Below is a small trained network, with its code and all its weights. Each question gives an input and a class and asks what happens when units are switched off, that is, made to give their printed mean instead of their output.

import numpy as np


def w(rows, s, z=0):
    codes = np.array(rows[::2]) - 128.0
    scale = np.full(codes.shape[1], s)
    scale[-1] = z or s
    return codes * scale


def f(y):
    return y / 2 * (1 + np.tanh(0.7978845608 * (y + 0.044715 * y**3)))


def log_softmax(a):
    a = a - a.max(-1, keepdims=True)
    return a - np.log(np.exp(a).sum(-1, keepdims=True))


def net(x, mask):
    res = np.array(x, float).reshape(1, 4) / 4 @ E
    y = f(res @ A[0][:, :-1].T + A[0][:, -1])
    res = res + np.where(mask, y, B[0][:, -1]) @ B[0][:, :-1]
    return log_softmax(res[-1] @ U[:, :-1].T + U[:, -1])


A, B = {}, {}
E = w([
[150,133,254,208,136],'x0',
[41,116,101,204,131],'x1',
[191,31,78,176,230],'x2',
[83,98,174,58,235],'x3',
],0.0093)
A[0] = w([
[102,197,156,81,116,116],'N0',
[65,110,168,87,198,123],'N1',
[155,92,106,165,173,95],'N2',
[97,107,37,125,105,149],'N3',
[89,192,179,115,113,79],'N4',
[101,151,47,101,123,67],'N5',
[66,132,145,112,86,100],'N6',
[87,158,173,221,173,102],'N7',
[83,75,123,88,140,101],'N8',
[97,186,150,117,110,82],'N9',
[165,79,113,172,168,60],'N10',
[252,118,150,56,129,255],'N11',
[130,156,142,82,176,148],'N12',
[77,127,151,101,176,72],'N13',
[24,84,123,186,134,141],'N14',
[168,116,186,203,96,114],'N15',
[196,122,199,135,123,103],'N16',
[150,99,175,174,144,73],'N17',
[165,175,74,188,87,186],'N18',
[147,136,38,78,152,77],'N19',
[167,136,94,163,205,86],'N20',
],0.012,0.0046)
B[0] = w([
[79,153,136,211,154,200],'N0',
[215,83,162,208,113,224],'N1',
[64,160,93,180,165,193],'N2',
[146,179,207,58,111,220],'N3',
[113,199,66,180,151,194],'N4',
[202,230,160,147,156,194],'N5',
[120,154,101,166,142,181],'N6',
[138,204,199,65,168,205],'N7',
[165,136,134,101,113,170],'N8',
[128,161,38,175,151,177],'N9',
[91,174,77,163,156,192],'N10',
[25,116,167,137,49,255],'N11',
[153,82,164,137,79,173],'N12',
[224,62,116,239,97,174],'N13',
[65,79,222,13,50,226],'N14',
[153,173,198,114,129,199],'N15',
[127,184,133,16,164,187],'N16',
[137,196,134,131,166,173],'N17',
[174,50,169,200,68,221],'N18',
[149,254,161,96,124,203],'N19',
[77,168,75,183,134,193],'N20',
],0.0073,0.0092)
U = w([
[80,182,36,193,182,126],'0',
[193,188,168,42,159,69],'1',
[91,103,160,64,104,219],'2',
[254,74,141,195,101,106],'3',
[90,60,107,81,118,165],'4',
[108,43,32,66,135,12],'5',
],0.012)

Each question gives the input, the list of numbers given to net, and the class t.
The units are the neurons (one row each of A and B). Each row of codes is followed by its name. A weight is (code - 128) times the scale printed after its matrix; where a second scale follows, it is the last column's (A, B and U).
mask holds one flag per neuron, in row order. A switched-off neuron (its flag False) gives its mean, the last column of its row in B, instead of its output. The means were averaged over made-up inputs and are rounded, as every weight is.
A unit's drop is (log p(t) with every unit on - log p(t) with that unit switched off) / (log p(t) with every unit on - log p(t) with every unit switched off).
The circuit of an input: a set's keep is (log p(t) with only the set's units on - log p(t) with every unit switched off) / (log p(t) with every unit on - log p(t) with every unit switched off). Starting from the 12 units with the biggest drops (on a tie, the unit counted first), units are removed one at a time, each time the one whose removal leaves the highest keep (on an exact tie, the one counted first), for as long as the keep stays at least 0.8.
circuit, biggest first: the units of the circuit, biggest drop first
most important unit: the unit with the biggest drop
top k neurons: the k neurons with the biggest drops, biggest first
drop when u is switched off: that unit's drop, to one decimal
input [4,6,3,-5], class 2: circuit, biggest first	(N14)
input [4,4,1,3], class 1: top 3 neurons	(N7 N11 N18)
input [-3,4,-1,6], class 3: top 2 neurons	(N1 N13)
input [-5,-2,2,8], class 3: circuit, biggest first	(N1 N13)
input [-7,4,-7,1], class 0: top 3 neurons	(N0 N9 N6)
input [0,6,-2,7], class 3: top 3 neurons	(N1 N13 N11)
input [-2,1,2,-3], class 4: top 3 neurons	(N1 N13 N15)
input [4,6,-3,7], class 3: top 3 neurons	(N1 N13 N11)
input [3,-6,5,8], class 3: top 4 neurons	(N1 N13 N14 N12)
input [-6,-1,2,-4], class 1: top 2 neurons	(N19 N3)
input [0,5,0,-4], class 2: top 3 neurons	(N1 N14 N13)
input [3,7,6,-3], class 2: top 2 neurons	(N14 N7)
input [-5,-7,0,-3], class 2: top 2 neurons	(N11 N7)
input [-8,4,7,8], class 1: top 2 neurons	(N19 N3)
input [-8,-3,-2,-3], class 1: top 2 neurons	(N5 N19)
input [-2,8,2,-7], class 2: top 3 neurons	(N14 N1 N3)
input [7,-3,5,-6], class 1: circuit, biggest first	(N16)
input [-7,6,-5,2], class 1: circuit, biggest first	(N5 N3)
input [1,-1,1,1], class 4: drop when N7 is switched off	0.1
input [7,4,-2,-1], class 1: most important unit	N7
input [-7,5,-4,-8], class 3: drop when N1 is switched off	-0.1
input [5,-1,-6,-1], class 0: drop when N4 is switched off	0.1
input [0,-2,-1,4], class 3: drop when N1 is switched off	0.2
